Group, then class:
[ -3 -32   2   1   0  11  22  -5  16   0  22  -5   7  -3   9  -1  34   6
  10  -4   9   8  20  19  18   0  19 -28 -22  13  24  -8   4  -3   2   5
 -10  10 -19  10  -2   7   6 -10  31  -4 -15  51] : J224/J660
[ -5  -1  10   1  -5   7  22  -8  11 -10   4 -16  -5  12  17  21   6  -2
   7  15 -14   1  26  -1   9  -8   2   6 -19  20  15  -8  -1 -14 -24 -29
 -32  13  11  -6 -12   5   4   5  -8  14   3 -14] : J874/J221
[ 12 -11   8  15  10   3  35 -17 -28   5  -1   6 -11  -1 -35   9 -37  -9
  29  21  -4 -17  15 -12  13 -16 -12  21   6  -7   9   7 -11   6 -25 -15
  33 -26  22   8  12  28  -1  11 -10  22  21 -54] : J631/J863
[  7   4   5  -4  11  -3   2 -12 -16 -11 -10 -10  -1   2 -39  14  -9 -20
  11  10  -6 -17   7   2  12 -20   4   2  14  -6  -3  10  -7   9 -27 -24
   0 -22  15 -15 -19  18  24  -8  -5   4  14 -39] : J631/J863
[-10  -5  16  -4  20 -11  24 -25 -11  -3   3  -5  -8  11   6  27   2   8
  39  13 -12  13  12   9 -11 -22  -8   6   2  10  23 -14  -7 -10  -9  -3
  -5  -1  15  -6  -5 -15  19   1 -18  16  12 -49] : J874/J698
[  7  15   7  -2  20  -4  -5  13  -4   1 -20  -5   0  11  10   3  21   8
   9 -12   2  -3  16 -15  22  17   9  -5 -29  -1  14   6   1  -2  30  -6
  -3  16 -15  -3 -11   6 -11  -3  20 -10  -5  61] : J224/J289
[ -5 -50  10  12  18  21  88 -20  -6 -20   4   7   0   7 -28  25  27 -11
  39  30   5  -7  50  20  42 -23  18 -10 -20  19  38  -9   1 -14 -34 -17
 -13   3  10  12  -3  40  14  -4  16  10  -3 -12] : J224/J660
[ 10   7  15  15  16  -1  41 -26 -18  -3 -15   4 -13  -2 -22   9 -28   3
  -1  -1  -8 -18  21 -15   0 -28 -13  30   0   6  11  11 -16   9  -4  -5
  18   0  14   4  -1  18   6  13 -16  20  22 -52] : J631/J863
[-24  -4   9   5   9  12  44 -17   3 -17 -25  -4 -15  13  -4  21   2   0
 -29  14 -26  11  12  -4  -1 -30  -7  36   5  28  30  -3   4  -4  -8  46
 -25  15  23   4  -5 -17   9   5 -10  25  12 -63] : J874/J698
[  0 -16  -4  -7  -5  11  31 -13  22 -22  10 -13 -25  15  -4  21   5   0
   1  12 -16   8  25  19  10 -33  12  -2  -8  32  21   5  -5 -14 -50 -38
 -33   6  10  -7 -11   9   9  -8   3  14  -3  -5] : J874/J576
[-17 -33   7  24   6  35  96 -32  -2  -9   0  15 -10  10   3   4  17  -1
 -29  20  13  -6  20   0  21   3  13   2 -20  20  35 -26  11 -11 -11  44
  -1   4  -6  14  14  32   5   3  20  -1  -1 -30] : J224/J660
[  2  27   0  -6  -6 -20 -48   3   7   4  -2  -4  -2  -4   2   3 -13   9
  -5 -24 -14   5  -3   1 -19  -9 -10  12 -33  -2  -6  32  -6  11  -2 -18
  -3  -9   9 -19  -7 -25   7   6 -17   0  -1   0] : J631/J378
[ 38 -10   3 -11  10 -20 -25   8  -4   1  25 -13   5 -15 -29  11 -19  -4
  92  -2   7 -28  15  22  19  -7   3 -20   2 -20  -5  20 -38  -3 -44 -94
  34 -25  -7 -19  -8  14   8 -10  -7  -4 -13  32] : J631/J378
[  9 -37  12   5  15  22  54 -19  -8   2   7 -10   2  -1 -34  24   7 -10
  16   0  14  -9  38   9  28  -6   6  -3 -20  -5  33   2  -9   1 -16 -17
  12   2  -1   1   0  32   1   0  11  14  -4  12] : J224/J369
[ -2 -31  19  15   8  35  87 -19 -22  -8  17  -7   0  23  -9  18  36 -16
   8   6   1   1  41  13  29 -12  19 -23 -21  17  29 -22   8  -9 -13  -5
 -26   7  -4  17  -4  31  12  20  33   1  -7  19] : J224/J289
[  5 -53  13   1  13  24  72 -11 -19   0  15  -3   0   4 -31  18  11  -8
  43  16   7  -6  32  -6  22  -6   9 -14 -10   5  31  -8  -6   1 -20  -4
   8 -10  -5   9  -1  33   5  -4  11   3 -11  -1] : J224/J660
[  9  -9  -5  -7  -6  10  -8   0   4  -2  13 -14  -4  -1  -2  12  14 -12
   4   3 -10   5   6  24   6 -10   6  -9   6  10 -12   3  -5  -1 -36 -50
 -31   0   7   3  -8   7  21  -5   0   5   0   7] : J874/J576
[ -4   6  16  13  19  14  50 -14 -20 -11 -13  -5  -7   6 -22  19  13   3
 -22  -4   2 -12  29 -10  23 -14  12  11 -11  -2  13   0   0   6  -4  -2
 -19  -7  -5   9  -7  20   3   5  23   2   6   1] : J224/J369
[  9 -17  24  14  10  15  44 -24 -17  -7  -6  -8 -14  23 -17  17   2   2
  -4   3  -8 -10  38  -3  24 -11   1  12 -26  13  28  -5 -12   3  -5   5
  -1   3   6   3  -4  28   3   6   4   7   5  -2] : J224/J369
[-10 -12  20  29   6  25  89 -48 -24  -9 -28  -1 -15  18 -38   8   5  -6
 -32  11 -15 -13  44 -30  31 -29   1  37 -19  24  43  -7 -13   6   1  27
  -6  -1  13  12   8  30  18  18   6  18  13 -43] : J224/J369
[ -4   5  -9 -14   2  -7 -18  12  25   5  -1   0   2   0  27 -13 -14   3
 -25  -3 -13  15  -7  -1 -12   5  -7   4  -5  10  -2   2  -3  -7   7  13
 -11  25   2 -13  -7 -28  -1  -2 -12  17   0  19] : J874/J698
[ -4 -16  12   2   6  11  59 -29  -4 -30   8 -10  -5  16  -3  18  -4  -6
  14  21 -15   2  24   8   4 -24   0  16 -12  29  24 -17 -13 -14 -33 -30
 -18   5  15   3  -7  17  17   4  -7  10  11 -46] : J874/J221
[ -7   6  12  12   9  -6  24 -31 -23 -18  -9   6 -20   7 -27  19 -23   1
  -6  21  -9 -16  13 -10   9 -15  -4  27   4  -1  16   6  -9  -2  -9 -20
  10 -17  27   5  -9  19   9  14 -14   0  28 -83] : J631/J476
[-24  31  -3   1   4  -7 -21  -2  -7 -11 -21 -14 -14   8 -23  20  -7  21
 -25   1  -8  -9   2 -10  -3 -18  -1  21  16  -5  -7  15 -12  10 -12 -25
  -7 -13  12   1 -17   3   8   4 -10   0  19 -32] : J631/J378
[ 15 -73  22  17  15  30  63 -19 -13  -8  38 -10   7  -5 -31   5  17 -12
  58   7   2 -14  40  36  30 -17   8 -24 -10  -1  24  -6  -7   1 -43 -46
  10 -10 -10   2  -4  46   6  -3  28   2 -20  36] : J224/J660
[  1 -18  -1  13  11  20  40  -7   1  -3   4  -1   5   1 -13   4  12  -4
   0  16   8   2  12   1  22   1  13   1 -10 -16  11   2   3  -6 -18 -11
 -12   1  -8  11   4  29   9  -9  19  -5  -9  17] : J224/J660
[ 29 -33  -5  -5   4  12   3  21  11  12  41 -15  19 -13  -2   4  20  -8
  74  -5   3 -10  20  22  34   8  11 -46 -20   2   0  28  -1 -11 -19 -48
  -1   3 -33 -11   0  16  -3 -25  26 -16 -28  95] : J224/J289
[  3  30  -9  -5 -13 -25 -51  10 -13   1 -11   1  -4  -6  -3   5 -19   4
  -3  -5  -4 -13  -9  -6 -12  -2  -3  10  10 -16 -10  15 -12   2  -2 -34
  16 -15  13 -11  -5 -11   5  -2 -11 -10  16 -11] : J631/J378
[-11  21   6  -9   8 -10   1  -7  22 -11  -9  -4  -8   7  16  15  -1  14
 -16   4  -9  10   3  -2  -8 -15  -7  14  12  19  21  -4  -1  -8   3  16
  -7   6   6  -6 -14 -28  14  -5 -11   3   6 -14] : J874/J698
[ -1 -17 -12  25  10  35  55 -18 -20  -4  -4   3  -1   9 -18 -12  10 -10
 -31 -27  -1  -6  28 -11  28 -31   6   8 -21  13   5  -8  -5  -1  -2   4
 -12  15  -3  14   1  41  -3  13  32   5  -2   8] : J224/J369
[ -2   7  14   6  -1  20  29 -13 -18  -8   2   2  -5  13  14  11  20   2
  -4   0  -3  -3   5  -9   7   5   2 -13 -24   6   6 -16   6   0   9   6
 -21   9  -2  11  -4  14  -3   9  11   3  -3   0] : J224/J289
[  0  29   5   3   1  -7  -1 -20  -3  -9  -9   4   1 -18 -24  16 -19  15
 -11  -1  -2  -1  -1 -11  -5 -21   9  15   5  10   3  23 -38  20 -11  -9
   0 -22  -4  -1  -5   1  11  -3   1 -13   1  -8] : J631/J378
[-24 -24  -5  -8   2   1  10  -3  32 -17   2 -18   0  11   8  16  10   2
   7  16  -9   9  22  21   7 -16   6  -4 -15  20  22  -1  -4 -24 -33 -34
 -21   6   8  -7 -17  -5  20 -12  -9   7 -30  10] : J874/J221
[ 19   2   2   2  -8 -22  -6   7  34  -1  12  -9   9  -6  14  20  -8  -7
  44  15  -7 -14  -2  12  -2  -2  -7  39   4   5  -8  11  -6  -5 -26 -47
  -6   4  -2 -10 -10   0  -2  -3  -5  -2 -10   1] : J874/J698
